Questions about the array below.
1) Report the entry directly below the largest entry.
2) Report the entry in the bottom-left corner.
3) Report the 3rd smallest entry.
4) Report the entry in the bottom-right corner.
5) Report the smallest entry in the last column.
6) Report the first entry, reading row by row.
7) Report the fifth entry in reading order.
8) Report the smallest entry in the last row.
[[ 46.1  22.3  50.8  22.8  55.4  32.3]
 [ -1.0  38.8   3.6 -22.8  39.5  41.5]]
1) 39.5
2) -1.0
3) 3.6
4) 41.5
5) 32.3
6) 46.1
7) 55.4
8) -22.8

grid =
[[ 61.9 -14.3  36.1 -37.5  66.1 -17.1 -44.7  68.3  11.9 -13.8 -36.3  48.9]
 [-14.6 -13.6 -20.5  -0.9  36.5   2.7 -50.3   2.4  42.3   9.4  -5.5 -57.7]
 [-60.6 -57.4 -58.6 -15.0  24.5 -27.3 -48.9   4.1  63.4 -20.8 -34.4  51.4]
 [ 12.8  27.2  33.1  23.1  12.5  48.0  65.3  -4.9 -66.1 -50.7 -11.0  45.3]
 [-37.1  40.5  16.9 -36.8 -40.6 -13.5  30.0  44.4 -28.5 -11.3 -27.8   3.3]
 [ 56.4 -34.6  25.9 -20.1  23.7  11.6  43.4  57.1  -7.8  24.2 -28.1  -3.9]
 [-47.0 -59.6  54.0 -57.1  51.4 -64.7   6.7   6.8  46.3  36.0 -19.5 -69.0]
 [ 37.6  15.9  -3.2  17.4  29.3  44.5 -57.6  44.6 -67.3 -15.1   7.6 -37.3]
 [-11.0 -58.8   0.0  21.5 -61.4  13.1  10.8  39.9   9.3  18.8  64.5  -8.3]
 [-43.3 -60.2   8.9 -55.2  69.2  41.8  42.5  19.1  12.2   9.6 -66.5 -52.8]
 [ -0.7   4.0  29.2  18.5  26.7 -34.5  10.8   5.4 -55.8  67.1  36.2  -5.9]
 [ 45.3 -20.0  46.3  -6.5 -66.7  -7.4 -27.1  23.2  -1.0 -27.6  51.4  51.6]
 [  4.2  59.1 -27.8  63.0  13.0 -57.0 -39.4 -67.2 -56.5  63.6  39.7 -69.2]]
Rows and columns are numbered from 1.
The smallest entry: -69.2
Give the entry directly below the largest entry.
Answer: 26.7
The entry just right of -17.1: -44.7
The largest entry -> 69.2
Give the entry directly above -0.7.
Answer: -43.3
The entry just right of -67.2: -56.5
Give the entry at row 3, column 1.
Answer: -60.6
The entry in the bottom-left corner -> 4.2
The entry just right of -13.8 is -36.3
Give the entry just right of -34.5.
Answer: 10.8
The entry in row 1 and column 2 is -14.3
The entry in row 1 and column 3: 36.1
The entry at row 1, column 1 -> 61.9
Give the entry in the top-right corner.
Answer: 48.9
Give the entry just right of the largest entry.
Answer: 41.8
Give the entry just left of 13.1.
Answer: -61.4
The entry directly above 29.3 is 51.4
Give the entry in row 3 and column 3.
Answer: -58.6
The entry directly above 29.2 -> 8.9
The entry just right of 30.0 is 44.4
Give the entry in row 2 and column 2.
Answer: -13.6
The entry at row 2, column 1 -> -14.6
The entry directly below 57.1 is 6.8
The entry directly below 39.9 is 19.1
The entry directly above 15.9 -> -59.6
The entry just right of 67.1 is 36.2
The entry at row 3, column 2: -57.4
Give the entry just left of -3.2.
Answer: 15.9
The entry just right of -57.0: -39.4
Give the entry just left of the smallest entry.
Answer: 39.7

[[ -8.4 -10.4 -17.1   6.6  11.9 -14.9   5.2 -11.0 -10.6  13.0  21.0 -10.6
  -17.0   9.6 -10.7 -10.9]
 [ 30.9   2.7 -11.1  65.0  52.3  -2.2  67.6   0.9   1.3 -72.6   7.2   2.1
   -7.8 -71.9   1.6  -2.5]
 [-22.9 -30.6  26.6 -10.3  -6.8 -12.4 -12.0 -28.8 -29.6  21.8  -8.0 -30.1
   11.9  31.2 -29.7 -28.4]
 [ -2.8   8.7  62.4 -47.0 -53.7  32.0 -45.0  11.7  10.2   5.8 -60.7   9.5
   53.1  19.8  10.2  12.9]]
Report the entry just right of -28.8.
A: -29.6
The largest entry -> 67.6
Report the entry just left of -72.6.
A: 1.3
Report the entry just left of 1.6.
A: -71.9
Report the entry just right of -72.6.
A: 7.2
The entry just right of -10.4 -> -17.1
Report the entry just right of 30.9.
A: 2.7
The entry just left of -28.8 is -12.0
Report the entry just left of 21.0.
A: 13.0
Report the entry just right of 6.6.
A: 11.9
Report the entry just right of -17.0.
A: 9.6
The smallest entry: -72.6
Report the entry just left of the largest entry.
A: -2.2
Report the entry just right of -6.8.
A: -12.4

Read these off the table that follows. Counting starts at 1.
1) Report the top-left entry.
2) Report the entry directly below -40.4.
3) Report the bottom entry of the column that holds the smallest entry.
4) Report the entry in row 2 and column 1.
5) Report the entry at row 2, column 3.
6) Report the entry in row 1 and column 2.
7) Report the entry at row 3, column 3.
8) Report the bottom-right entry.
 41.9  -24.6   -1.8  -13.9
 46.0  -18.7   60.6  -38.1
 26.3  -54.1   -7.1   -9.4
-25.6   42.0  -56.4   -9.9
-60.8   33.9   -8.4   62.4
 -1.0  -47.2   65.9   17.0
-33.6   43.8   37.6   -0.2
 28.9    1.4   -4.3   -7.0
-37.3    9.7  -40.4   21.7
 54.2   -3.5  -61.4   29.4
-46.3  -53.2  -33.5  -38.3
 15.0   26.6   22.1   36.1
-65.9    5.6  -31.0  -30.5
-14.5   21.9   68.6  -26.4
-30.7   71.0    3.2  -41.3
 28.7  -42.5   10.3   -4.4
1) 41.9
2) -61.4
3) 28.7
4) 46.0
5) 60.6
6) -24.6
7) -7.1
8) -4.4

Read these off the row that follows.
1) Report the entry just right of -144.481.
2) Report the entry just right of the largest entry.
3) Report the entry just right of -142.420.
4) Report the entry just right of 118.617.
5) Report the entry just right of the centre entry.
array([ 126.931,  118.617, -142.420,   64.762,   34.781,   98.359,
         71.273, -144.481,  -56.523])
1) -56.523
2) 118.617
3) 64.762
4) -142.420
5) 98.359

m = [2, 7, 2, 0, 3, 3, 5, 3]
The entry just left of the largest entry is 2
Find the entry just left of the smallest entry.
Answer: 2

Questions about the table below. Rows and columns are numbered from 1.
1) Find the top-right entry.
2) Find the entry directly above -0.5.
3) Find the bottom-left entry.
4) Find the entry directly above the largest entry.
5) Find the entry in the top-left corner.
6) Find the entry at row 3, column 3.
[[ 1.8  0.2  0.4  1.7 -0.3  1.5  1.2  0.2]
 [-2.5 -0.6  2.1  2.0 -2.2 -0.7  1.8  2.1]
 [-2.5 -1.1  1.0 -1.3  0.2 -1.4 -0.5  0.4]
 [-0.7  2.0 -2.0  2.1 -2.1 -1.0 -0.1  0.1]
 [ 2.4  0.8  0.5 -1.7  0.2  1.7  0.0 -0.1]
 [ 0.5 -0.9  0.6  2.3  0.3  0.7  1.2  0.1]]
1) 0.2
2) 1.8
3) 0.5
4) -0.7
5) 1.8
6) 1.0

array([[ 62.1, -57.3,  59.7, -10.4,  39.4,  68.2,  66.5, -19.7, -62.1,
        -30.3,  -4.6,  73.6, -13.0,  -5.2],
       [ 38.0,  11.0,  36.2,   5.2,   4.8,  33.3,  55.9, -33.5, -26.2,
        -37.4, -60.3,  60.0,  64.1,  56.5],
       [-55.5, -46.9,  54.6, -34.6, -72.8,  32.0,  13.3,  64.9, -61.5,
        -56.0, -60.9,  36.4,  39.7, -52.0],
       [ 55.2, -21.9, -49.2,  17.5,  63.0, -46.0,  19.0,  52.0,  40.9,
        -45.9, -35.4,  68.1, -74.0,  31.9],
       [ 21.9,  35.9,  74.4,  34.4,  28.2, -43.4, -24.1,  24.2, -64.4,
        -20.6,  37.0,  27.4,  27.1, -28.9],
       [-49.0,  40.0, -67.8, -67.6,  -9.8, -22.6,  24.5, -39.3, -15.6,
        -27.1, -62.3,   0.9,  72.7,  -4.3],
       [ 31.2, -46.4,  24.3, -38.4, -30.9, -21.5,  47.9,  29.5,  14.9,
        -13.7,  18.4, -24.7,  15.5, -64.6]])
Read off the entry just left of 60.0.
A: -60.3
The entry just left of 54.6 is -46.9
The entry just right of the smallest entry is 31.9
The entry just left of the smallest entry is 68.1
The entry just left of 34.4: 74.4
Read off the entry just left of -57.3.
A: 62.1
Read off the entry just right of -46.9.
A: 54.6
The entry just left of 40.0 is -49.0
Read off the entry just right of 29.5.
A: 14.9
Read off the entry just right of 64.9.
A: -61.5
